Below are the code and all the weights of a small trained network. Each question names an input and a class and asks about switching units off, where a switched-off unit gives its printed mean instead of its output.

import numpy as np


def w(rows, s, z=0):
    codes = np.array(rows[::2]) - 128.0
    scale = np.full(codes.shape[1], s)
    scale[-1] = z or s
    return codes * scale


def f(y):
    return np.maximum(y, 0)


def log_softmax(a):
    a = a - a.max(-1, keepdims=True)
    return a - np.log(np.exp(a).sum(-1, keepdims=True))


def net(x, mask):
    res = np.array(x, float).reshape(1, 2) / 4 @ E
    y = f(res @ A[0][:, :-1].T + A[0][:, -1])
    res = res + np.where(mask, y, B[0][:, -1]) @ B[0][:, :-1]
    return log_softmax(res[-1] @ U[:, :-1].T + U[:, -1])


A, B = {}, {}
E = w([
[221,153,209,208],'x0',
[216,65,6,140],'x1',
],0.012)
A[0] = w([
[197,105,170,133,107],'N1',
[32,112,114,57,166],'N2',
[161,200,211,199,118],'N3',
[254,91,58,173,203],'N4',
[131,104,38,52,132],'N5',
[229,57,79,119,74],'N6',
[21,172,125,102,253],'N7',
[97,122,63,25,128],'N8',
],0.0099,0.0064)
B[0] = w([
[204,83,174,84,163],'N1',
[127,77,105,1,195],'N2',
[85,212,170,78,197],'N3',
[83,97,139,206,251],'N4',
[83,173,119,128,199],'N5',
[53,95,218,136,205],'N6',
[113,80,192,2,209],'N7',
[126,170,142,39,193],'N8',
],0.0093,0.016)
U = w([
[130,36,73,185,108],'0',
[162,142,141,161,2],'1',
[175,158,10,51,81],'2',
[52,156,111,176,218],'3',
[214,178,127,164,19],'4',
[100,94,201,86,167],'5',
],0.011,0.0045)

Each question gives the input, the list of numbers given to net, and the class t.
The units are the neurons (one row each of A and B). Each row of codes is followed by its name. A weight is (code - 128) times the scale printed after its matrix; where a second scale follows, it is the last column's (A, B and U).
mask holds one flag per neuron, in row order. A switched-off neuron (its flag False) gives its mean, the last column of its row in B, instead of its output. The means were averaged over made-up inputs and are rounded, as every weight is.
A unit's drop is (log p(t) with every unit on - log p(t) with that unit switched off) / (log p(t) with every unit on - log p(t) with every unit switched off).
The circuit of an input: a set's keep is (log p(t) with only the set's units on - log p(t) with every unit switched off) / (log p(t) with every unit on - log p(t) with every unit switched off). Starting from all 8 units, units are removed one at a time, each time the one whose removal leaves the highest keep (on an exact tie, the one counted first), for as long as the keep stays at least 0.8.
units of the circuit, in order: the units of the circuit, biggest drop first
top k neurons: the k neurons with the biggest drops, biggest first
drop when u is switched off: that unit's drop, to one decimal
input [1,1], class 0: units of the circuit, in order	(N3 N7 N8)
input [-3,6], class 3: units of the circuit, in order	(N7 N5 N4)
input [-5,8], class 3: units of the circuit, in order	(N5 N4)
input [4,4], class 0: top neuron	(N7)
input [3,6], class 0: units of the circuit, in order	(N3 N4)
input [6,-1], class 4: top 3 neurons	(N7 N6 N2)
input [2,5], class 0: units of the circuit, in order	(N3 N7)
input [0,5], class 3: units of the circuit, in order	(N7 N2)
input [-5,7], class 3: top 3 neurons	(N7 N5 N4)
input [6,6], class 0: top 3 neurons	(N4 N7 N8)
input [-6,0], class 2: top 3 neurons	(N6 N4 N2)
input [-8,8], class 5: top 3 neurons	(N6 N8 N4)
input [3,0], class 3: top 3 neurons	(N7 N2 N8)
input [6,7], class 0: top 2 neurons	(N4 N7)
input [4,8], class 0: units of the circuit, in order	(N4)
input [-2,3], class 3: top 2 neurons	(N7 N1)
input [1,4], class 0: units of the circuit, in order	(N3 N7)
input [1,2], class 0: units of the circuit, in order	(N3 N7 N8)
input [3,1], class 1: top 3 neurons	(N7 N2 N6)
input [4,1], class 1: top neuron	(N7)
input [5,6], class 0: top 2 neurons	(N4 N7)
input [8,2], class 1: top 4 neurons	(N7 N2 N8 N4)
input [7,8], class 0: top 3 neurons	(N4 N7 N8)
input [-2,8], class 3: drop when N6 is switched off	0.1
input [0,7], class 3: drop when N5 is switched off	0.2
input [-2,0], class 2: drop when N4 is switched off	0.3
input [-2,6], class 3: drop when N7 is switched off	0.2
